In the rows, zero is written as 128.
Facts:
bagri {skabre=69, fitro=besek, lurem=130}
bagur {skabre=370, lurem=667}
bastize {skabre=370, fitro=tuflis, lurem=442}
besek {skabre=69, fitro=floplun, lurem=824}
bigrum {skabre=367, fitro=laler, lurem=667}
breklile {skabre=454, lurem=667}
bribre {skabre=159, lurem=824}
brifam {skabre=367, fitro=kagivir, lurem=442}
brosom {skabre=454, fitro=godra, lurem=130}
brover {skabre=159, fitro=grobriro, lurem=442}
brusar {skabre=370, fitro=kifla, lurem=667}
brustum {skabre=367, fitro=griviflam, lurem=130}
buskis {skabre=367, fitro=medul, lurem=130}
dakla {skabre=159, fitro=skeski, lurem=824}
defu {skabre=69, fitro=fugi, lurem=442}
drapom {skabre=367, fitro=dugregrok, lurem=667}
dristem {skabre=370, fitro=nuras, lurem=442}
duge {skabre=367, fitro=votu, lurem=442}
dugregrok {skabre=367, fitro=dakla, lurem=442}
firok {skabre=454, lurem=442}
fliplas {skabre=367, fitro=gripur, lurem=130}
floplun {skabre=284, fitro=tisko, lurem=130}
flugin {skabre=367, fitro=stesares, lurem=824}
fofe {skabre=367, fitro=vuflas, lurem=130}
fugi {skabre=367, fitro=bastize, lurem=442}
fuplok {skabre=367, fitro=brustum, lurem=442}
fuski {skabre=367, fitro=pemor, lurem=667}
gerazam {skabre=367, fitro=tretron, lurem=130}
godra {skabre=454, fitro=kluskam, lurem=442}
granok {skabre=370, fitro=flugin, lurem=442}
gredrol {skabre=367, lurem=442}
grege {skabre=454, fitro=skaga, lurem=442}
grika {skabre=370, fitro=soskam, lurem=442}
gripur {skabre=284, fitro=medrem, lurem=824}
griviflam {skabre=69, fitro=mograr, lurem=130}
grobriro {skabre=284, fitro=tubo, lurem=824}
grorok {skabre=454, fitro=brosom, lurem=442}
grufosos {skabre=454, fitro=trureskos, lurem=442}
gupla {skabre=367, fitro=guten, lurem=442}
guten {skabre=370, fitro=nagu, lurem=442}
kagivir {skabre=367, fitro=zusik, lurem=130}
kifla {skabre=367, fitro=grorok, lurem=442}
kladran {skabre=367, fitro=klotra, lurem=667}
klegok {skabre=866, fitro=vuka, lurem=442}
kletre {skabre=454, fitro=klegok, lurem=824}
klifazu {skabre=367, lurem=667}
klotra {skabre=159, fitro=granok, lurem=130}
kluskam {skabre=454, fitro=teflu, lurem=130}
kudrenik {skabre=367, fitro=kuzo, lurem=442}
kuzo {skabre=454, fitro=meplu, lurem=130}
laflek {skabre=367, fitro=ridito, lurem=667}
laler {skabre=367, fitro=pogono, lurem=667}
lipen {skabre=367, fitro=plibra, lurem=442}
lizok {skabre=367, fitro=nutasko, lurem=667}
loze {skabre=370, fitro=duge, lurem=824}
medrem {skabre=454, fitro=soger, lurem=824}
medul {skabre=367, fitro=pufla, lurem=667}
meplu {skabre=367, fitro=subok, lurem=442}
meti {skabre=454, fitro=gerazam, lurem=824}
modis {skabre=367, fitro=zirul, lurem=130}
mograr {skabre=370, fitro=pavam, lurem=824}
nagu {skabre=367, fitro=bagri, lurem=442}
netak {skabre=367, fitro=fliplas, lurem=442}
nogin {skabre=159, fitro=meti, lurem=824}
nuras {skabre=367, fitro=tradosos, lurem=667}
nutasko {skabre=367, fitro=gupla, lurem=824}
pavam {skabre=454, fitro=restil, lurem=442}
pemor {skabre=367, fitro=loze, lurem=824}
plestil {skabre=454, lurem=824}
plibra {skabre=367, fitro=stodol, lurem=667}
plotrem {skabre=454, fitro=brifam, lurem=442}
pluflus {skabre=367, fitro=bigrum, lurem=130}
pogono {skabre=367, fitro=grufosos, lurem=130}
pufla {skabre=367, fitro=zestu, lurem=130}
raguzal {skabre=367, fitro=sefes, lurem=442}
rastur {skabre=367, lurem=824}
renem {skabre=454, lurem=130}
restil {skabre=454, fitro=lipen, lurem=824}
ridito {skabre=370, fitro=fuski, lurem=824}
rizudom {skabre=454, fitro=modis, lurem=130}
roklel {skabre=284, fitro=skefak, lurem=442}
sabrumon {skabre=367, fitro=trutras, lurem=442}
saden {skabre=367, fitro=grika, lurem=824}
sefes {skabre=69, fitro=grege, lurem=442}
seklas {skabre=866, fitro=buskis, lurem=824}
skaga {skabre=367, fitro=timis, lurem=130}
skeda {skabre=454, fitro=netak, lurem=824}
skefak {skabre=367, fitro=drapom, lurem=442}
skeski {skabre=69, fitro=studre, lurem=667}
soger {skabre=367, fitro=defu, lurem=824}
soskam {skabre=454, lurem=667}
stesares {skabre=367, fitro=raguzal, lurem=130}
stodol {skabre=454, fitro=laflek, lurem=130}
studre {skabre=367, fitro=pluflus, lurem=824}
stunek {skabre=367, fitro=lizok, lurem=824}
subok {skabre=367, fitro=trutofun, lurem=130}
taskidram {skabre=370, fitro=truflik, lurem=442}
teflu {skabre=367, fitro=seklas, lurem=824}
timis {skabre=454, fitro=brover, lurem=442}
tisko {skabre=370, fitro=plotrem, lurem=130}
tomitro {skabre=370, fitro=viflem, lurem=130}
tradosos {skabre=367, fitro=tomitro, lurem=667}
tretron {skabre=284, fitro=rizudom, lurem=824}
truflik {skabre=866, fitro=dristem, lurem=442}
trureskos {skabre=367, fitro=taskidram, lurem=442}
trutofun {skabre=454, fitro=kladran, lurem=442}
trutras {skabre=454, lurem=824}
tubo {skabre=454, fitro=stunek, lurem=824}
tuflis {skabre=454, fitro=fuplok, lurem=824}
vegol {skabre=69, lurem=130}
viflem {skabre=367, fitro=saden, lurem=442}
votu {skabre=454, fitro=sabrumon, lurem=667}
vuflas {skabre=367, fitro=roklel, lurem=442}
vuka {skabre=370, fitro=brusar, lurem=442}
zagal {skabre=159, lurem=130}
zestu {skabre=159, fitro=skeda, lurem=667}
zirul {skabre=370, fitro=fofe, lurem=442}
zusik {skabre=367, fitro=nogin, lurem=667}

Known rows:
laler: [142  95  91 129 153 133 107 100 194 151  97  83 162 165 119 163 132 101
 126 105 136  90 109 102 167 110 158 139 155  97 151 133  94 161 104]
loze: [145 112 109 134  97 162 135 143 140  70 152 179 109 104 117 102 159 140
 122 146 169 115  33 135 118 149 110 120 125 137 119 136 119  97 161]
renem: [136 142 112 133 139 128 113 169 136 154 125 169 121 137 148 104 116 145
 139 125 126 131 129 143 110 119 115 114 147 141 118 154 122 141 117]
kagivir: [125 135 145 118 139 151 143  98 137  95 128  86 102 156 147  90 120 137
 135  99  84 116 127 104 129 141 127 135 148 111 142  88  95 132 119]
brifam: [119 121 173 105 122 112 162  99 131  94 144  99 133 140 130 109 126 121
 114  94  94 118 154 116 153 140 130 156 103 129 171  72 121 138 116]
breklile: [129 117 117 111 148 128 135 142 127 142 143 141 138 127 173  97 117 150
 130 116 135 105 119 164 110 129 106 109 123 135 139 157 129 130 105]
brustum: [158 119 120 149 130 180 125 124 114  94 100 156  87  93  79 152 158 124
 125 172 213 120  94 121  94 136 124 128 133 157 115 166 130 122 152]
griviflam: [208 156 153 141 126 191 125  52 115 104 106 121  73  71  31 116 206  85
 152 159 232 124 128  74 120 141 137 106 113 119  98 111 132  62 140]
granok: [ 95 137 179 131  95 105 139 167 107 122 152 163  97 129 138 115 123 148
 125 110  75 158 138 155 135 126 153 136 111 166 130  86 159 120 150]
kuzo: [130 175 106 105 135 131 134 154 116 136 133 166  88 120 166  98 120 120
 141 114  92 125 135 153  93 110  97 110 119 147 103 141 123 122 131]
raguzal: [120 129 209 110 131 120 167 114  77  78 142 113 106 117 143 101 129 142
 124 106  91 134 165 130 129 139 139 144 102 159 164  60 146 111 131]
kladran: [132 147 179 134 135 141 160 111  83  84 120  93  92 130 154  93 129 154
 133 116 105 120 130 146 119 141 126 135 119 126 127  77 126 116 138]
kifla: [110 123 156 155 126  86 123 131 108 175 113  85 150 103 104 193 101 135
 131 157 164 171 203 128 110 120 156 134 128 126 134 124 162 152 112]
timis: [110 164 160  93 115  92 153 156  76 121 157 169  95 118 164 104 113 118
 119  94  46 121 167 156 127  92 107 122  85 169 128 107 142 101 143]
netak: [106 113 166 153 117 103 141 111  86 162 131 102 164  94  94 166 136 148
 130 173 197 184 177 143 105 166 120 119 117 122 130 136 168 131 116]
plestil: [144 131 100 123 151 132 119 176 129 143 125 156 121 116 149 132  87 139
 118 120 123 103 125 139 102 101 129 125 129 147 133 166 117 131 125]
zirul: [ 83  91  99 123 101  95 131 142 180 140 135 135 158 160 120 170 119 102
 120  88 102 107 110 109 173 114 148 135 121 132 168 120 107 135 126]
klifazu: [131 128 135 138 129 144 132 113 123 124 105  99 123 120 126 151 132 128
 123 134 143 108 127 125 128 114 151 128 131 136 128 117 131 144 126]
vuka: [ 80 106 150 150  99  93 130 144 105 169 165 117 174 116 126 144 110 147
 127 141 159 192 144 144  93 150 126 105 119 116 148 129 162 138 106]
roklel: [ 58  85  96 113 123  86 108 155 192 130 125 151 186 198 148 139 135 133
  99 126  69 136 115 134 216 121 115 173 153 132 140 154 113 182 140]
dugregrok: [116  83 105 119 127 110 121 107 196 141 109 113 175 145 107 173 131  85
 116 103 125  89 132  84 199 115 164 161 133 117 167 117 105 155 109]

Rows:
No name comes twice in this set of rows, the named rows included.
[104  96 128 152 100 115 132 159 107 135 137 161 129  79  94 182 151 128
 122 156 210 145  99 146 117 128 137 118 109 165 129 163 163 121 154]  bastize
[ 73 137 123 111 132 127 138 147 114  68 126 129 102 179 202 108 101 173
 128 128  49 133 111 147 108 147  86 153 150 147 131 121 109 175 140]  floplun
[102 102  78 117 138  84 119 157 184 173 140 153 185 147 141 160 113  92
 115  96 127  90 138 128 172 102 131 143 120 135 176 173 103 148  99]  grufosos
[181 142 163 133 155 168 133  58 129 108 113  60 106 113  84 108 141 105
 156 120 176 138 150  72 122 162 151 114 136  91 141  67 105 102 107]  vegol
[128 131 138 137 102  87 135 141 110 211 165 119 154  94 105 132 117  91
 146 106 154 155 164 126  98 123 148  65  99 104 133 120 167  81 102]  klegok
[ 97 144 145 108  96  96 157 140  93 110 155 129 105 142 152 120 120 115
 114  86  50 136 135 137 146 126 141 122  86 147 131  70 153 108 150]  guten
[146 144 101 133 133 130 109 149  98 173 141 159 139  92 133 128 118 140
 132 172 163 148 146 164  76 120  94 108 122 121  83 195 156 117 136]  medrem
[113 110  84 153 116 127  96 165 189 156 130 151 148 176 130 117 129 129
 136 118 126 147  79 110 147 143 135 116 168 108 127 141 115 136 114]  tomitro
[189 113 126 131 154 153 107  61 194 148  94  59 159 163  73 111 164  75
 128  79 156 118 133  62 204 131 185 125 149  68 140  73  94 126  89]  skeski
[177 149 241 109 132 133 173  61  76  87 131  70  94  93  92  85 151 103
 136  86 113 131 187  87 133 133 172 137  78 123 165  17 135  89 106]  sefes

Now the same objects, written a new way:
Known rows:
defu: [171 101 150 120 122 138 171 134 141 175  77 149 169 125 160 110 105 142
 100 109 124 117 133 130 112 121 106 138 103 138 126 140 129 171 107 133
 129  68 151 109 155  90 123  91  89 142 101 150 139 133 104 164 122 111
 136]
brifam: [141 113 148 115 144 126 141  92 144 165 123 149 155  98 159 141 129 127
 128 139  97 127 134 146 105 118 152  81 145 118 166 115 125 137  97 136
 136 125 129 141 132 135 150 107 163 159 137 116 144 169 130 106 119 130
 136]
kluskam: [134 150 126 133 129 139 158 125  90 114 163 156 113 201  87 151 137 131
 150 122 108 114  97 125 128 166 139 149 115 103  98 163 148 104 138 148
 131 146 140 145 130 143 154  97 143 125 125 116 118 120 133 112 110 124
 111]
gredrol: [139 122 129 123 130 136 144 131 113 135 107 130 144 105 133 134 118 137
 124 140 113 123 146 116 123 135 134 116 129 133 153 107 121 140 113 122
 130 107 137 128 118 112 136 132 144 147 134 124 139 146 136 109 124 128
 122]
medrem: [133 122 141 107 119 111 165 113 159 155  95 143 122 140 148  95 118 100
 116 118 127 153 141 127 109 133 126 151 121 141  97 151 140 131 128 139
 146 127 126 113 180 126 138  95  74 155 105 155 101  93  84 174 147 105
 118]
gripur: [123 126 142 110 135 119 141 115 167 127 105 146 105 155 150 104 106  88
 113 121 135 132 111 139  99 120 109 159 109 134 102 158 132 118 133 132
 146 129  89 123 176 110 122  76  67 142 100 154  92  95  93 214 129 117
 118]
griviflam: [155 101 122 112 104 140 131 126 151 174  89 148 147 143 147 125 138 152
  96  92 151 130 122 155 128 112 100 125 122 122 102 146 129 144 136 144
 132 120 153  87 129  89 117 126 113  90  95 139 164 128  85 145 126 109
 151]
pluflus: [139 146 116 114 117 137 138 130 129 155 139 134 117 152 115 135 146 118
 101 126 147 114 148 140 125 160 128 142 136 104 119 150 100 147 141 139
 125 138 157 108 115 108 130 150 154 105  91 105 158 121 140  94 131 137
 114]
gupla: [142 107 148 121 137 136 145 106 121 152 104 139 155 101 140 136 123 138
 140 137 104 130 128 128 112 119 143  90 138 129 157 107 135 123 102 133
 127 127 122 141 127 122 144 123 157 161 144 131 140 167 122 115 115 117
 140]
ridito: [ 78 129 102 144 141 111  24 123 180  95 164  55 110  79 147 117 133  95
 125 130 151 132 126 141 156  71 130 112 145 160 140 110 112 110 129 100
 129 169  84 108  93 141 104 161 123  98 133 142 127  92 143 152 141 143
 151]
laflek: [115 125 112 115 107 116 100 134 135 136 122 137 121  80 149 111 154 157
 132 136 176 156 153 139 144  98 119  85 144 124 134 100 114 144 158 126
 114 134 134 125 118 140  85 182 141  96 164 112 148 166 124  96 160 135
 156]
trutofun: [147 108 100 163 126 138 149 157  74  90  78 127 145 144  91 117 106 175
 163 118 105 123 118  85 147 102 118 146  97 171 121  93 166 101 136 106
 133 113 123 119 113 111 126 130 117 150 186 161 104 125  89 143 122  84
 139]
zagal: [131 119 123 151 137 123 100 119 138 129 166 119 125 163 118 131 137 126
 135  99 138  95  93 155 147 107 134 141 122 129  91 148 136 122 137 133
 133 144 136 121 112 121 135 105 121 108 112 132 139 102 125 138 109 129
 145]
fuplok: [160  97 142 110 128 123 161 135 151 168  63 136 151  97 140 106 109 125
 118 126 141 123 150 135 118 119 122 119 125 144 143 103 110 161 115 118
 130 107 136  99 148  84 126 123 112 156 103 137 146 131 103 138 137 111
 132]
rastur: [115 136 132 109 104 130 132 119 136 140 114 114 116 116 133 130 134 124
 114 143 119 157 147 116 119 150 129 132 147 122 137 128 143 110 112 140
 136 137 125 109 141 149 121 159 130 124 124 136 121 129 123 126 139 119
 116]
brosom: [133 162 127 138 128 145 148 124  82 105 184 150 113 205  86 169 143 138
 147 125  95 111 101 118 124 176 147 152 126  98 105 160 149  94 136 150
 124 143 141 158 116 156 161  99 152 129 137 116 117 124 140  97 109 126
 108]
raguzal: [148  96 131 140 121 138 148 143  86 117  70 117 150 112 100 129 115 165
 150 135 113 123 132  94 140 116 118 124 121 145 148  82 162 104 110 111
 124 117 117 115 121 108 119 153 138 158 152 148 136 154 115 124 112  98
 136]
tubo: [109 128 125 127 117 125 123 107 126 125 111 140 126 137 141 121 133 129
 138 130 101 160 120 121 127 106 135 119 135 133 109 132 172  80 129 142
 142 152 112 130 135 158 138 113 112 141 162 162 103 125  89 148 144  95
 141]
klifazu: [134 123 147 116 107 118 140 138 111 137 124 134 122 113 125 119 140 144
 143 135 159 147 132 130 132 133 120 120 136 114 127 123 134 143 142 128
 114 115 137 141 153 147 108 154 117 124 135 111 133 159 136 113 137 138
 130]
kifla: [133 153 142 140 133 156 164 132  64  95 157 116 139 144 100 170 123 142
 140 158  73 108 119  96 118 189 138 138 127 103 161 124 143 119  99 127
 117 110 135 176 112 149 159 128 169 154 140 111 116 153 179  84  97 142
  90]
zirul: [120 116 155 145 184 109  84 110 171 128 182 108 138  95 148 130 110  81
 137 125 116  92 108 165 129  97 152 104 128 145 158 124  95 154 102 108
 132 131  95 153 119 119 154  86 136 155  99 107 132 111 167 146 103 170
 132]

Rows:
No name comes twice in this set of rows, the named rows included.
[126 110 124 125  94 143 139 138 101 118  76  94 120 125  98 116 132 150
 141 133 112 166 132  90 142 131 109 138 138 136 122 106 186  72 108 126
 124 150 109  99 134 139 110 179 113 135 147 162 115 145 107 142 127  90
 127]  flugin
[115 150 120 128 177 123 117 110 144 110 150 159 129 137 176 139 111 108
 114 138 116 101 117 149 102 112 145 118 105 127 147 147  81 147 138 132
 137 109 107 165 115 108 135  60 135 137 143 117 110 118 128 157 121 152
 138]  roklel
[131 134 105 129 132 132 133 124 122 132 133 160 124 167 119 133 139 130
 134 110 130 119 119 138 138 127 134 131 126 123  97 147 123 120 152 138
 132 151 144 121 117 122 141 108 136 117 128 128 136 114 100 117 130 110
 139]  renem
[146 111 174 142 131 104 146 126 130 124 160 140 112 140 125 110 121 128
 156 106 155 112  89 146 128 122 124 154 106 130  89 142 156 156 130 124
 118 110 132 155 180 145 120  99  75 139 107 121 101 116 135 172 116 138
 125]  zestu
[100 136 155 127 137 113  84  70 172 146 185 120 118 118 184 132 135  99
 119 121 100 133 104 159 118  99 154 110 150 119 128 150 148 117 100 150
 145 145 114 152 140 164 145  91 109 130 123 141 114 112 128 159 128 139
 140]  nogin
[ 67 167  56 135 120 124  52 121 137 102 146 123 117 101 174 127 151 146
 108 140 129 173 160 121 145  89 144 101 154 138 141 116 120  93 158 136
 140 152 134 113  61 172 111 164 148  70 201 145 121 116 109 101 182 119
 159]  trutras
[128 135 123 115 141 123 126  90 156 159 158 175 128 169 153 144 150 110
 129 116 122 122 124 169 118 123 153 100 137 110 107 162 114 125 142 165
 147 156 139 138 123 134 158  82 158 122 124 113 144 130 112 104 132 129
 142]  rizudom
[150 103 134 123 104 145 138 130 104 137 101 127 131 149  84 137 143 152
 146 118 130 130 111 125 147 121 113 119 132 122 111 114 163  92 125 133
 122 166 121  97 125 110 128 154 144 129 126 136 154 153 101 113 103  94
 144]  skaga
[129 138 143 108 121 118 173 115 141 144 112 146 115 153 137 115 118 101
 122 124 114 155 133 124 105 145 131 158 123 130 100 158 155 118 125 136
 144 118 127 126 171 141 144  95  85 150 113 161  95  94 101 161 146 107
 108]  skeda
[106 156 145 111 133 139 147 137 120 100 131 133 105 166  98 133 125  82
 133 153  99 163 128 105 107 164 125 152 125 118 133 163 136  91 132 119
 127 148  77 151 156 151 148 115 125 162 121 120  91 123 128 149 119 136
 102]  seklas
[103 131 127 146 123 117  95 113 151 118 159 101 117 128 147 119 126 119
 119 119 115 130 113 132 132 116 136 143 134 142 112 139 150 113 111 126
 138 134 123 129 126 150 132 117  92 110 126 152 108  91 129 162 137 129
 129]  bribre
[100 127 120 129 139 135 104 113 134  96 116 133 114 146 143 119 122 121
 136 135 110 142  99 121 124 100 117 131 113 132 121 137 158  70 134 132
 140 154  69 141 130 133 112 111 103 135 161 160  93 126 100 194 116 108
 147]  grobriro
[143 121 177 109 112 123 176 138 106 134 129 143 115 132  97 123 133 132
 143 128 144 137 117 121 118 166 116 133 125 100 118 130 149 145 131 132
 115 118 138 155 180 145 117 136 114 146 109 104 119 158 143 129 118 138
 106]  medul
[142 152  90 134 120 131 157 180 107 115 110 109 130 119 110 125 106 130
  87 147 151 110 174  97 124 177 116 166 111 136 142 122  71 179 135 114
 117  71 170 107 101  95 116 157 131 110 108 119 130  96 164 104 155 145
  94]  viflem

Now the same objects, written a new way:
Known rows:
tisko: [167 152 161 125 204 157 120 140 160  86 117 132 164 136 141 123 182  68
 142 140 194 124 161 182 101 168 157 116]
meti: [144 158  82 130 175 141 150 127 165  87 125 124 146 116 133 166 141 103
 154 136 180 164 159 177 131 137 139 126]
buskis: [171 128  59 137 167 117 118 124 160 110 131  96 191 138 135  80 124  91
 124 160 154 133 142 161 117 161 167 149]
stesares: [139 107  83 150 188 121 142 157 137 131 162 120 178 117 141  90 132 105
 117 160 153 106 148 153 124 174 145 154]
breklile: [132 146  77 138 161 144 121 127 123  97 117 123 178 137 122 156 131 105
 143 122 156 139 131 161 138 161 137 161]
gredrol: [163 142  60 157 168 106 126 153 150  98 132 119 182 125 114 111 154 118
 135 165 160 142 140 147 122 145 149 165]
modis: [179 130  91 146 162 118 155 143 164  76 133  99 162 129 144 108 137  90
 139 156 170 146 142 168  91 149 147 153]
dakla: [183 150 116 132 168 123 105 126 184  91 137  93 152 149  94 174 148 107
 139 139 151 117 119 128 137 167 173 122]
nogin: [167 165 143 135 184 143 115 154 205  76 140  89 149 144 124 163 156 110
 142 141 174 122 144 149 131 155 166 122]
tretron: [176 162 125 103 200 135 137 138 172  86 119 155 158 150 118 158 187  73
 170 136 206 150 154 169 135 163 151  79]
kletre: [132 133  23 107 176 128  90  86 165 110 137  78 175 124 116 119 155  91
 124 134 156 176 160 150 201 178 199 124]
vuflas: [174 162  75 159 161 102 126 150 163  76 122 120 173 130 118 114 149 109
 149 161 174 159 142 157 108 132 149 162]
grorok: [148 160  25 136 169 131  75 110 151 103 125  98 192 130 105 111 150  97
 119 130 168 177 166 150 180 160 197 150]
rastur: [148 131  58 131 172 107 145 135 167 108 147 114 159 114 122 121 140 114
 143 170 151 134 132 143 127 152 138 146]
sefes: [148 148 105 154 205 133 106 172 158 114 155 143 186 130 112 121 170 116
 129 148 172 112 157 141 154 166 166 137]
pufla: [167 141  55 143 169 121 130 125 152 117 130 108 191 138 134  86 119  99
 128 164 151 125 141 165 103 165 162 156]
godra: [147 164  33 144 171 133  87 113 147 105 126 109 195 130 107 117 150  91
 124 130 161 173 167 153 179 158 192 150]
klotra: [150 122 136 156 201 147  96 159 153 131 168 105 177 143 116 128 140 109
 109 128 149  78 146 137 148 203 183 135]
kifla: [158 147  26 139 166 107  73 123 173  92 131  81 197 128 114  75 162  98
 118 156 164 166 149 141 162 158 196 163]
dristem: [190 152  88 130 168 117  82 107 110 108 108 153 174 152  68 140 197  71
 146 137 147 131 114 127 131 170 172 141]
grufosos: [169 154  46 155 147 108 117 111 105 107 116 135 174 136  81 159 140  90
 137 133 143 159 129 136 138 153 165 160]

Rows:
No name comes twice in this set of rows, the named rows included.
[159 132  85 165 169 102 146 171 134  90 142 143 159 112 118 131 151 119
 148 168 161 135 135 142 103 133 131 171]  lipen
[133 157  79 143 181 142 155 131 134 123 129 153 159 131 120 179 119 110
 160 161 145 131 142 166 125 142 117 128]  tuflis
[183 137  39 152 143  87 117 130 129 102 125 122 176 138  88 119 146  98
 139 165 135 148 114 126 118 148 157 172]  trureskos
[170 171 107 112 207 142 132 127 156 127 117 189 183 168 109 158 155  86
 166 150 175 123 140 165 136 165 146  74]  gripur
[135 156 126 142 220 155  84 147 134 123 136 166 188 124 107 119 195  96
 132 150 177 107 156 146 151 177 160 136]  granok
[173 178 134 135 189 146  98 137 166  74 102 141 170 139 113 132 199  78
 153 138 191 147 152 164 117 147 159 134]  zirul
[182 127  28 153 141  71 114 120 115 114 126 132 172 134  79 121 146  96
 136 158 126 141 102 114 120 156 164 173]  viflem
[155 139  60 132 149 115 126 136 163  77 112 104 176 145 127 127 135 103
 151 144 159 139 107 149  98 147 138 175]  drapom
[151 148 133 114 189 152  88 123 152  98 111 136 181 146 115 138 183  86
 151 127 171 113 126 156 123 170 146 140]  bagur
[128 137  88 138 173 137 128 162 172  89 130 105 183 126 144 110 138 120
 144 149 172 124 133 168 114 150 130 174]  lizok
[140 162  64 142 179 140 143 118 144 132 127 151 166 132 120 167 103 113
 154 158 143 133 143 169 139 143 131 130]  medrem
[154 151  64 141 177 119 147 135 170 123 129 137 168 131 127 133 114 118
 152 181 145 124 126 161 105 139 119 140]  soger

